Here is a tiny trained network, its code and every weight. The questions are about switching its units off for an input and a class, where a switched-off unit gives its printed mean instead of its output.

import numpy as np


def w(rows, s, z=0):
    codes = np.array(rows[::2]) - 128.0
    scale = np.full(codes.shape[1], s)
    scale[-1] = z or s
    return codes * scale


def f(y):
    return np.maximum(y, 0)


def log_softmax(a):
    a = a - a.max(-1, keepdims=True)
    return a - np.log(np.exp(a).sum(-1, keepdims=True))


def net(x, mask):
    res = np.array(x, float).reshape(1, 5) / 4 @ E
    y = f(res @ A[0][:, :-1].T + A[0][:, -1])
    res = res + np.where(mask, y, B[0][:, -1]) @ B[0][:, :-1]
    return log_softmax(res[-1] @ U[:, :-1].T + U[:, -1])


A, B = {}, {}
E = w([
[142,119,194,5,201,109,131,84,91],'x0',
[126,112,34,125,157,206,182,192,67],'x1',
[10,184,161,125,184,117,133,188,141],'x2',
[124,111,136,125,130,141,118,136,141],'x3',
[142,128,140,135,135,125,133,144,127],'x4',
],0.017)
A[0] = w([
[141,107,173,86,153,58,95,115,125,124],'neuron 0',
[51,180,133,123,172,106,134,175,161,155],'neuron 1',
[123,108,99,105,157,163,168,136,82,91],'neuron 2',
[149,120,123,147,98,100,109,87,166,255],'neuron 3',
[149,117,146,3,176,114,127,119,98,137],'neuron 4',
[164,116,101,101,91,159,120,130,120,249],'neuron 5',
[134,150,147,149,110,71,85,116,173,213],'neuron 6',
],0.016,0.0071)
B[0] = w([
[132,154,174,141,143,148,158,82,123,229],'neuron 0',
[8,119,136,140,137,98,93,133,125,228],'neuron 1',
[153,100,103,108,164,154,110,187,96,188],'neuron 2',
[173,130,134,97,93,117,144,128,169,208],'neuron 3',
[147,116,147,103,183,121,119,95,107,255],'neuron 4',
[184,146,113,152,120,141,135,133,98,200],'neuron 5',
[123,96,149,111,85,94,106,125,177,211],'neuron 6',
],0.018,0.026)
U = w([
[184,89,129,106,14,89,134,145,202,221],'0',
[190,125,193,99,124,129,188,10,145,104],'1',
[172,151,35,230,55,224,176,202,107,254],'2',
[208,59,118,111,188,160,131,116,62,78],'3',
[43,56,164,161,50,48,90,143,205,79],'4',
[40,167,245,125,160,105,131,40,146,64],'5',
[31,117,25,252,117,158,114,254,108,197],'6',
[50,83,144,38,235,151,117,188,82,44],'7',
],0.0086,0.0035)

Each question gives the input, the list of numbers given to net, and the class t.
The units are the neurons (one row each of A and B). Each row of codes is followed by its name. A weight is (code - 128) times the scale printed after its matrix; where a second scale follows, it is the last column's (A, B and U).
mask holds one flag per neuron, in row order. A switched-off neuron (its flag False) gives its mean, the last column of its row in B, instead of its output. The means were averaged over made-up inputs and are rounded, as every weight is.
A unit's drop is (log p(t) with every unit on - log p(t) with that unit switched off) / (log p(t) with every unit on - log p(t) with every unit switched off).
The circuit of an input: a set's keep is (log p(t) with only the set's units on - log p(t) with every unit switched off) / (log p(t) with every unit on - log p(t) with every unit switched off). Starting from all 7 units, units are removed one at a time, each time the one whose removal leaves the highest keep (on an exact tie, the one counted first), for as long as the keep stays at least 0.8.
circuit, biggest first: the units of the circuit, biggest drop first
most important unit: the unit with the biggest drop
k most important neurons: the k neurons with the biggest drops, biggest first
drop when u is switched off: that unit's drop, to one decimal
input [-3,1,7,6,-8], class 6: circuit, biggest first : (neuron 4)
input [-4,1,-8,-4,5], class 2: circuit, biggest first : (neuron 5; neuron 4)
input [0,2,6,7,2], class 6: circuit, biggest first : (neuron 4; neuron 0)
input [2,1,-2,4,3], class 3: circuit, biggest first : (neuron 1; neuron 0)
input [-5,4,1,8,5], class 6: 3 most important neurons : (neuron 3; neuron 0; neuron 4)
input [-2,7,-2,-2,-4], class 2: 2 most important neurons : (neuron 4; neuron 1)
input [-6,1,4,-1,-8], class 6: 4 most important neurons : (neuron 6; neuron 3; neuron 4; neuron 0)
input [-7,7,0,4,-7], class 2: 2 most important neurons : (neuron 1; neuron 5)
input [-5,-5,1,-8,0], class 4: 2 most important neurons : (neuron 5; neuron 6)
input [0,6,-3,5,-7], class 2: 2 most important neurons : (neuron 4; neuron 1)
input [0,-7,-5,-3,2], class 0: 3 most important neurons : (neuron 6; neuron 4; neuron 3)
input [0,2,-2,6,-5], class 2: 2 most important neurons : (neuron 4; neuron 1)
input [3,-1,-1,3,-3], class 1: 2 most important neurons : (neuron 1; neuron 2)
input [0,-7,8,6,8], class 4: circuit, biggest first : (neuron 6)
input [-1,-2,-1,2,-1], class 0: 3 most important neurons : (neuron 1; neuron 4; neuron 0)
input [-6,1,3,3,-7], class 6: 4 most important neurons : (neuron 6; neuron 4; neuron 3; neuron 0)
input [-2,-1,4,1,-6], class 4: 2 most important neurons : (neuron 0; neuron 4)
input [-7,0,-4,-2,-5], class 0: 2 most important neurons : (neuron 3; neuron 2)
input [-8,7,-1,-1,0], class 2: 2 most important neurons : (neuron 1; neuron 5)
input [-5,2,7,-1,3], class 6: most important unit : neuron 6
input [-4,7,-4,-4,7], class 2: drop when neuron 4 is switched off : 0.2
input [-4,8,8,-2,-1], class 6: drop when neuron 4 is switched off : 0.1
input [-1,-3,0,-7,4], class 0: drop when neuron 4 is switched off : 0.2
input [3,-8,-1,-5,3], class 1: drop when neuron 1 is switched off : 0.8
